Below are the code and all the weights of a small trained network. Each question names an input and a target symbol and asks about switching units off, where a switched-off unit gives its printed mean instead of its output.

import numpy as np


def w(rows, s, z=0):
    codes = np.array(rows[::2]) - 128.0
    scale = np.full(codes.shape[1], s)
    scale[-1] = z or s
    return codes * scale


def f(y):
    return y / 2 * (1 + np.tanh(0.7978845608 * (y + 0.044715 * y**3)))


def softmax(a):
    e = np.exp(a - a.max(-1, keepdims=True))
    return e / e.sum(-1, keepdims=True)


def log_softmax(a):
    a = a - a.max(-1, keepdims=True)
    return a - np.log(np.exp(a).sum(-1, keepdims=True))


def net(x, mask):
    ids = ['αβδεζηθλπσφψω'.index(c) for c in x.split()]
    T = len(ids)
    res = E[ids] + P[:T]
    r = res
    for j in range(3):
        rows = slice(2 * j, 2 * j + 2)
        q, k, v = (r @ M[0][rows].T for M in (Q, K, V))
        z = softmax(np.where(np.tri(T) > 0, q @ k.T / 2**0.5, -1e9)) @ v
        o = O[0][rows]
        res = res + np.where(mask[j], z, o[:, -1]) @ o[:, :-1]
    y = f(res @ A[0][:, :-1].T + A[0][:, -1])
    res = res + np.where(mask[3:11], y, B[0][:, -1]) @ B[0][:, :-1]
    return log_softmax(res[-1] @ U[:, :-1].T + U[:, -1])


Q, K, V, O, A, B = {}, {}, {}, {}, {}, {}
E = w([
[163,184,192],'α',
[174,160,95],'β',
[118,41,85],'δ',
[160,80,97],'ε',
[158,82,103],'ζ',
[176,160,99],'η',
[147,23,113],'θ',
[95,53,24],'λ',
[65,122,142],'π',
[2,174,128],'σ',
[113,227,102],'φ',
[131,86,230],'ψ',
[176,160,96],'ω',
],0.024)
P = w([
[253,125,88],'0',
[108,118,89],'1',
[113,116,93],'2',
[113,116,96],'3',
[115,114,100],'4',
[114,112,102],'5',
[115,114,98],'6',
[115,115,97],'7',
[116,113,99],'8',
[116,114,97],'9',
[121,114,95],'10',
],0.015)
Q[0] = w([
[229,102,117],'H1',
[106,80,95],'H1',
[116,4,119],'H2',
[87,110,161],'H2',
[75,129,123],'H3',
[137,184,100],'H3',
],0.022)
K[0] = w([
[255,113,124],'H1',
[120,77,108],'H1',
[117,66,172],'H2',
[55,114,135],'H2',
[115,127,122],'H3',
[149,174,122],'H3',
],0.027)
V[0] = w([
[33,158,2],'H1',
[194,38,66],'H1',
[230,244,171],'H2',
[19,174,154],'H2',
[119,50,94],'H3',
[190,214,86],'H3',
],0.0089)
O[0] = w([
[44,103,21,23],'H1',
[227,159,60,255],'H1',
[2,117,206,162],'H2',
[167,188,129,54],'H2',
[126,107,186,175],'H3',
[20,167,160,119],'H3',
],0.0076,0.0086)
A[0] = w([
[132,125,98,49],'N1',
[82,128,171,39],'N2',
[129,39,134,7],'N3',
[161,217,107,52],'N4',
[108,205,98,49],'N5',
[169,128,4,140],'N6',
[106,16,125,72],'N7',
[182,96,88,73],'N8',
],0.014,0.011)
B[0] = w([
[175,127,76,132],'N1',
[250,207,107,149],'N2',
[139,197,93,150],'N3',
[210,108,123,139],'N4',
[107,213,78,142],'N5',
[78,111,103,253],'N6',
[214,143,132,158],'N7',
[100,207,196,211],'N8',
],0.012,0.017)
U = w([
[98,170,188,41],'α',
[44,106,167,224],'β',
[158,129,58,117],'δ',
[146,110,82,209],'ε',
[142,119,91,124],'ζ',
[62,114,155,170],'η',
[212,169,63,3],'θ',
[128,87,46,94],'λ',
[75,9,101,239],'π',
[50,111,110,92],'σ',
[98,176,112,15],'φ',
[217,86,133,130],'ψ',
[70,115,149,142],'ω',
],0.013,0.011)

Each question gives the input, a string of symbols that net reads in full, and the target symbol t.
The units are the heads (2 rows each of Q, K, V and O) and the neurons (one row each of A and B). Each row of codes is followed by its name. A weight is (code - 128) times the scale printed after its matrix; where a second scale follows, it is the last column's (O, A, B and U).
mask holds one flag per unit, heads first, then neurons. A switched-off unit (its flag False) gives its mean, the last column of its rows in O or B, instead of its output. The means were averaged over made-up inputs and are rounded, as every weight is.
A unit's drop is (log p(t) with every unit on - log p(t) with that unit switched off) / (log p(t) with every unit on - log p(t) with every unit switched off).
The circuit of an input: a set's keep is (log p(t) with only the set's units on - log p(t) with every unit switched off) / (log p(t) with every unit on - log p(t) with every unit switched off). Starting from all 11 units, units are removed one at a time, each time the one whose removal leaves the highest keep (on an exact tie, the one counted first), for as long as the keep stays at least 0.8.
units of the circuit, in order: the units of the circuit, biggest drop first
k most important neurons: the k neurons with the biggest drops, biggest first
heads that matter: for each layer, one digit per head in row order, 1 if its drop is at least 0.15 and else 0, layers parted by /
drop when u is switched off: that unit's drop, to one decimal
input α ψ β α η φ α ψ β ε α, target ψ: heads that matter	100
input φ β ψ η ψ ζ η α α θ β, target φ: units of the circuit, in order	[H3]
input π φ π θ λ, target λ: units of the circuit, in order	[N6 H1 N7]
input φ ε ψ θ π φ ψ η ε ψ ω, target φ: heads that matter	111
input ψ η β ψ β ε β λ ψ θ, target θ: heads that matter	001
input η ζ ψ φ ε ψ φ ε β φ, target φ: heads that matter	111
input λ θ ψ β ψ, target ψ: units of the circuit, in order	[H3 N6]
input λ λ η β ψ β, target λ: 2 most important neurons	[N6 N8]
input ψ ε β β β ψ δ, target δ: 4 most important neurons	[N6 N7 N8 N3]
input β ψ ε θ ψ η β ψ ψ φ β, target β: heads that matter	011
input ζ β ψ ε λ δ, target δ: 3 most important neurons	[N7 N6 N8]
input λ ω ζ λ, target λ: 2 most important neurons	[N6 N7]
input α θ ψ φ β, target α: 2 most important neurons	[N2 N6]
input ψ ε ε η ψ β φ λ ψ ε, target ψ: units of the circuit, in order	[H1]
input λ β α η, target λ: units of the circuit, in order	[H1 N6]
input δ ψ α ψ ψ α ψ ε ψ ε σ, target σ: drop when N6 is switched off	0.1
input β ψ ψ β ψ β ψ η β ζ η, target β: drop when H3 is switched off	0.2
input ψ α ε ψ β ε ψ φ λ σ, target σ: drop when H1 is switched off	4.4
input ψ ψ ε β θ η, target ψ: 2 most important neurons	[N8 N6]
